Below are the code and all the weights of a small trained network. Each question names an input and a target symbol and asks about switching units off, where a switched-off unit gives its printed mean instead of its output.

import numpy as np


def w(rows, s, z=0):
    codes = np.array(rows[::2]) - 128.0
    scale = np.full(codes.shape[1], s)
    scale[-1] = z or s
    return codes * scale


def f(y):
    return y / 2 * (1 + np.tanh(0.7978845608 * (y + 0.044715 * y**3)))


def softmax(a):
    e = np.exp(a - a.max(-1, keepdims=True))
    return e / e.sum(-1, keepdims=True)


def log_softmax(a):
    a = a - a.max(-1, keepdims=True)
    return a - np.log(np.exp(a).sum(-1, keepdims=True))


def net(x, mask):
    ids = ['γεηθτψ'.index(c) for c in x.split()]
    T = len(ids)
    res = E[ids] + P[:T]
    u = 0
    for l in range(3):
        q, k, v = (res @ M[l].T for M in (Q, K, V))
        z = softmax(np.where(np.tri(T) > 0, q @ k.T / 3**0.5, -1e9)) @ v
        res = res + np.where(mask[u], z, O[l][:, -1]) @ O[l][:, :-1]
        u += 1
        y = f(res @ A[l][:, :-1].T + A[l][:, -1])
        res = res + np.where(mask[u : u + 4], y, B[l][:, -1]) @ B[l][:, :-1]
        u += 4
    return log_softmax(res[-1] @ U[:, :-1].T + U[:, -1])


Q, K, V, O, A, B = {}, {}, {}, {}, {}, {}
E = w([
[95,160,195,138],'γ',
[133,140,56,90],'ε',
[100,116,2,90],'η',
[129,129,87,108],'θ',
[150,142,127,109],'τ',
[156,151,116,99],'ψ',
],0.02)
P = w([
[106,144,151,110],'0',
[137,155,168,155],'1',
[141,190,116,83],'2',
[39,81,147,120],'3',
[118,207,108,184],'4',
[168,90,187,158],'5',
[34,57,117,188],'6',
[72,103,182,84],'7',
[161,25,196,177],'8',
[159,177,137,41],'9',
[84,60,191,81],'10',
[118,254,85,153],'11',
[143,135,149,91],'12',
[61,129,97,203],'13',
],0.015)
Q[0] = w([
[182,130,84,230],'0.h1',
[136,246,92,166],'0.h1',
[253,178,87,35],'0.h1',
],0.028)
K[0] = w([
[11,221,118,111],'0.h1',
[136,226,133,8],'0.h1',
[63,15,185,5],'0.h1',
],0.023)
V[0] = w([
[177,96,90,128],'0.h1',
[227,179,128,72],'0.h1',
[145,126,1,37],'0.h1',
],0.01)
O[0] = w([
[45,73,168,160,137],'0.h1',
[231,76,179,165,134],'0.h1',
[50,69,180,1,248],'0.h1',
],0.0069,0.013)
A[0] = w([
[210,101,152,128,140],'0.n1',
[95,192,96,58,207],'0.n2',
[117,192,217,219,4],'0.n3',
[182,84,175,248,198],'0.n4',
],0.011,0.003)
B[0] = w([
[46,118,1,104,130],'0.n1',
[97,61,172,215,255],'0.n2',
[2,32,229,97,136],'0.n3',
[148,153,91,99,136],'0.n4',
],0.0095,0.014)
Q[1] = w([
[212,24,139,108],'1.h1',
[117,131,194,222],'1.h1',
[39,252,142,61],'1.h1',
],0.011)
K[1] = w([
[185,1,52,71],'1.h1',
[47,77,128,238],'1.h1',
[50,238,226,117],'1.h1',
],0.0099)
V[1] = w([
[136,82,139,111],'1.h1',
[70,255,206,55],'1.h1',
[144,141,149,128],'1.h1',
],0.0053)
O[1] = w([
[57,121,8,108,252],'1.h1',
[135,26,91,254,11],'1.h1',
[138,107,172,143,49],'1.h1',
],0.0047,0.0032)
A[1] = w([
[114,65,65,127,142],'1.n1',
[250,8,86,32,119],'1.n2',
[197,79,81,42,142],'1.n3',
[136,115,114,174,254],'1.n4',
],0.012,0.0091)
B[1] = w([
[153,150,166,141,249],'1.n1',
[189,61,192,99,153],'1.n2',
[219,113,127,207,150],'1.n3',
[115,156,92,5,182],'1.n4',
],0.02,0.012)
Q[2] = w([
[36,148,161,98],'2.h1',
[120,23,78,115],'2.h1',
[233,92,6,253],'2.h1',
],0.0079)
K[2] = w([
[23,150,206,71],'2.h1',
[185,91,61,124],'2.h1',
[254,239,144,188],'2.h1',
],0.0096)
V[2] = w([
[149,178,160,214],'2.h1',
[104,2,72,58],'2.h1',
[126,185,172,64],'2.h1',
],0.0094)
O[2] = w([
[94,98,137,35,32],'2.h1',
[142,167,120,254,251],'2.h1',
[152,143,111,177,181],'2.h1',
],0.0085,0.017)
A[2] = w([
[2,127,211,166,65],'2.n1',
[242,83,82,141,23],'2.n2',
[91,172,96,111,4],'2.n3',
[186,32,151,148,6],'2.n4',
],0.0088,0.0037)
B[2] = w([
[138,113,128,40,248],'2.n1',
[121,105,139,58,183],'2.n2',
[16,19,184,99,129],'2.n3',
[4,98,90,143,161],'2.n4',
],0.013,0.017)
U = w([
[76,160,111,117,120],'γ',
[141,193,203,169,169],'ε',
[90,192,254,96,169],'η',
[115,48,104,107,2],'θ',
[98,92,172,187,105],'τ',
[214,120,150,112,170],'ψ',
],0.0084,0.0051)

Each question gives the input, a string of symbols that net reads in full, and the target symbol t.
The units are the heads (3 rows each of Q, K, V and O) and the neurons (one row each of A and B). Each row of codes is followed by its name. A weight is (code - 128) times the scale printed after its matrix; where a second scale follows, it is the last column's (O, A, B and U).
mask holds one flag per unit, layer by layer, with each layer's heads first. A switched-off unit (its flag False) gives its mean, the last column of its rows in O or B, instead of its output. The means were averaged over made-up inputs and are rounded, as every weight is.
A unit's drop is (log p(t) with every unit on - log p(t) with that unit switched off) / (log p(t) with every unit on - log p(t) with every unit switched off).
The circuit of an input: a set's keep is (log p(t) with only the set's units on - log p(t) with every unit switched off) / (log p(t) with every unit on - log p(t) with every unit switched off). Starting from the 12 units with the biggest drops (on a tie, the unit counted first), units are removed one at a time, each time the one whose removal leaves the highest keep (on an exact tie, the one counted first), for as long as the keep stays at least 0.8.
circuit, biggest first: the units of the circuit, biggest drop first
most important unit: the unit with the biggest drop
k most important neurons: the k neurons with the biggest drops, biggest first
k most important neurons of layer l: the k neurons of layer l with the biggest drops, biggest first
input η η τ γ θ η, target γ: circuit, biggest first	0.h1; 1.n4
input τ τ θ η γ η η τ τ ψ η γ ψ θ, target γ: circuit, biggest first	0.h1; 1.n4; 1.n2
input ε ε γ τ η τ η η τ η, target η: circuit, biggest first	0.h1; 1.n1
input τ η η η η ψ γ η η τ ε ψ θ, target τ: 2 most important neurons of layer 2	2.n4; 2.n1
input η ψ γ ψ, target θ: most important unit	0.n2
input γ η ε η η γ ε θ ε ψ τ η, target θ: circuit, biggest first	0.h1; 1.n3; 2.h1
input τ η ψ η τ η τ γ θ θ, target γ: circuit, biggest first	0.h1; 1.n1; 1.n4; 1.n2
input ε ε γ ψ τ θ, target θ: circuit, biggest first	0.n2; 2.n4; 1.n2
input θ η ε, target ε: circuit, biggest first	2.n1; 2.n2
input η ε η η η τ ψ ψ η η γ η η, target γ: circuit, biggest first	0.h1; 1.n4; 1.n2
input ε η θ τ η τ τ η τ ε η τ η θ, target ψ: circuit, biggest first	0.h1; 0.n2; 2.n4
input η η ψ ψ η, target θ: 3 most important neurons	0.n2; 2.n4; 1.n2
input τ ε ψ τ η τ ψ τ θ η θ, target ε: circuit, biggest first	0.h1; 2.h1
input η θ τ η η θ τ τ η ψ η τ, target θ: 4 most important neurons	0.n2; 2.n4; 1.n3; 1.n2
input τ τ ε θ η η τ η θ η τ η θ, target ψ: circuit, biggest first	0.h1; 1.n4; 2.n4
input γ τ τ τ τ η η θ η θ, target ε: most important unit	0.n2
input η θ η ε τ ε τ, target ψ: 3 most important neurons of layer 0	0.n2; 0.n4; 0.n3
input τ γ ψ η η τ γ τ ε, target γ: circuit, biggest first	0.h1; 1.n4
input τ η τ, target ψ: circuit, biggest first	0.h1; 0.n2; 0.n3; 1.n3
input η τ γ η η η η θ η η τ γ η, target ψ: circuit, biggest first	0.h1; 2.n4
input ψ γ ε, target θ: 3 most important neurons	2.n4; 1.n2; 1.n3
input η θ ψ ψ ε, target θ: 3 most important neurons	0.n2; 2.n4; 1.n2
input η η η γ γ γ ε τ η τ η η τ θ, target η: 2 most important neurons of layer 2	2.n1; 2.n4
input η θ η ε, target ε: 2 most important neurons	2.n1; 0.n2
input η τ η η η τ τ ε ε η η η τ ε, target η: most important neuron	1.n1
input η ψ η η γ ε, target η: 2 most important neurons	0.n2; 1.n1
input η τ ε τ η η θ, target η: 3 most important neurons	1.n1; 2.n1; 1.n4
input γ θ τ η, target ε: most important unit	1.h1
